Below is a small trained network, with its code and all its weights. Each question gives an input and a class and asks what happens when units are switched off, that is, made to give their printed mean instead of their output.

import numpy as np


def w(rows, s, z=0):
    codes = np.array(rows[::2]) - 128.0
    scale = np.full(codes.shape[1], s)
    scale[-1] = z or s
    return codes * scale


def f(y):
    return np.maximum(y, 0)


def log_softmax(a):
    a = a - a.max(-1, keepdims=True)
    return a - np.log(np.exp(a).sum(-1, keepdims=True))


def net(x, mask):
    res = np.array(x, float).reshape(1, 4) / 4 @ E
    y = f(res @ A[0][:, :-1].T + A[0][:, -1])
    res = res + np.where(mask, y, B[0][:, -1]) @ B[0][:, :-1]
    return log_softmax(res[-1] @ U[:, :-1].T + U[:, -1])


A, B = {}, {}
E = w([
[114,193,107,84,51,114,46,71,179,68],'x0',
[12,229,217,45,149,194,100,140,164,102],'x1',
[78,165,44,147,116,244,147,94,44,7],'x2',
[84,154,132,179,183,85,105,80,103,139],'x3',
],0.011)
A[0] = w([
[148,159,68,167,59,137,111,87,123,89,139],'N0',
[170,60,128,134,56,154,194,152,107,189,61],'N1',
[68,97,78,218,187,161,130,143,100,163,106],'N2',
[113,140,218,98,168,46,2,87,208,107,254],'N3',
[232,95,146,144,104,146,146,156,155,174,57],'N4',
[29,192,135,110,122,160,92,166,125,56,145],'N5',
[170,10,103,95,77,131,151,80,57,167,55],'N6',
[204,90,47,193,70,91,67,54,199,171,188],'N7',
[133,190,169,119,125,175,133,179,196,172,165],'N8',
[206,27,98,146,61,165,105,200,114,156,97],'N9',
],0.0081,0.0032)
B[0] = w([
[149,84,171,102,136,168,124,107,102,73,197],'N0',
[136,107,38,126,147,67,100,138,203,140,201],'N1',
[146,103,159,219,172,168,150,157,88,105,184],'N2',
[254,27,174,108,46,114,195,151,89,106,247],'N3',
[157,84,123,86,162,62,116,113,164,132,201],'N4',
[145,136,105,95,45,79,103,66,122,131,254],'N5',
[87,176,65,91,159,99,58,149,116,178,203],'N6',
[191,179,79,32,91,149,66,61,177,111,237],'N7',
[168,105,164,145,115,150,217,121,130,86,190],'N8',
[141,132,70,98,161,131,111,131,149,203,222],'N9',
],0.0095,0.013)
U = w([
[23,132,99,171,138,136,152,88,27,140,167],'0',
[66,152,104,140,113,113,139,132,143,146,3],'1',
[140,97,87,55,135,111,82,124,187,209,45],'2',
[156,149,131,62,2,104,139,68,154,67,253],'3',
[177,40,229,98,133,98,197,176,152,216,219],'4',
[92,107,43,163,169,94,144,171,155,144,11],'5',
[147,107,86,106,143,209,121,94,86,118,190],'6',
],0.0087,0.0033)

Each question gives the input, the list of numbers given to net, and the class t.
The units are the neurons (one row each of A and B). Each row of codes is followed by its name. A weight is (code - 128) times the scale printed after its matrix; where a second scale follows, it is the last column's (A, B and U).
mask holds one flag per neuron, in row order. A switched-off neuron (its flag False) gives its mean, the last column of its row in B, instead of its output. The means were averaged over made-up inputs and are rounded, as every weight is.
A unit's drop is (log p(t) with every unit on - log p(t) with that unit switched off) / (log p(t) with every unit on - log p(t) with every unit switched off).
The circuit of an input: a set's keep is (log p(t) with only the set's units on - log p(t) with every unit switched off) / (log p(t) with every unit on - log p(t) with every unit switched off). Starting from all 10 units, units are removed one at a time, each time the one whose removal leaves the highest keep (on an exact tie, the one counted first), for as long as the keep stays at least 0.8.
circuit, biggest first: the units of the circuit, biggest drop first
most important unit: the unit with the biggest drop
top k neurons: the k neurons with the biggest drops, biggest first
drop when u is switched off: that unit's drop, to one decimal
input [1,-4,4,2], class 6: most important unit	N5
input [-1,8,-3,7], class 4: top 2 neurons	[N7, N3]
input [-4,4,7,3], class 0: circuit, biggest first	[N7, N3]
input [-6,-4,-3,8], class 5: top 3 neurons	[N3, N2, N5]
input [-8,7,5,2], class 0: circuit, biggest first	[N7, N3]
input [5,-6,8,-5], class 6: circuit, biggest first	[N3, N5]
input [-3,6,-2,-6], class 4: top 2 neurons	[N7, N8]
input [0,0,-1,5], class 4: circuit, biggest first	[N5, N7]
input [0,-3,-8,2], class 2: top 2 neurons	[N7, N2]
input [4,-6,6,7], class 6: top 3 neurons	[N5, N2, N3]
input [1,-1,-5,1], class 4: top 2 neurons	[N5, N3]
input [-2,-2,5,-6], class 6: top 2 neurons	[N0, N4]
input [-8,-5,1,-2], class 2: top 2 neurons	[N9, N4]
input [1,-3,4,3], class 6: most important unit	N5
input [0,0,-2,5], class 4: top 2 neurons	[N5, N7]
input [2,8,-4,-6], class 4: top 3 neurons	[N7, N3, N8]
input [5,2,-5,0], class 4: top 2 neurons	[N3, N5]
input [0,-2,0,3], class 6: top 2 neurons	[N5, N3]
input [-8,1,8,1], class 0: top 2 neurons	[N7, N3]
input [-4,-1,6,-7], class 5: most important unit	N7
input [-4,3,7,5], class 0: top 2 neurons	[N7, N3]
input [-4,-5,8,8], class 0: drop when N7 is switched off	0.1
input [5,-7,5,0], class 6: drop when N5 is switched off	0.8
input [-8,-5,8,7], class 0: drop when N5 is switched off	0.0
input [-1,7,-5,-4], class 4: drop when N7 is switched off	0.2
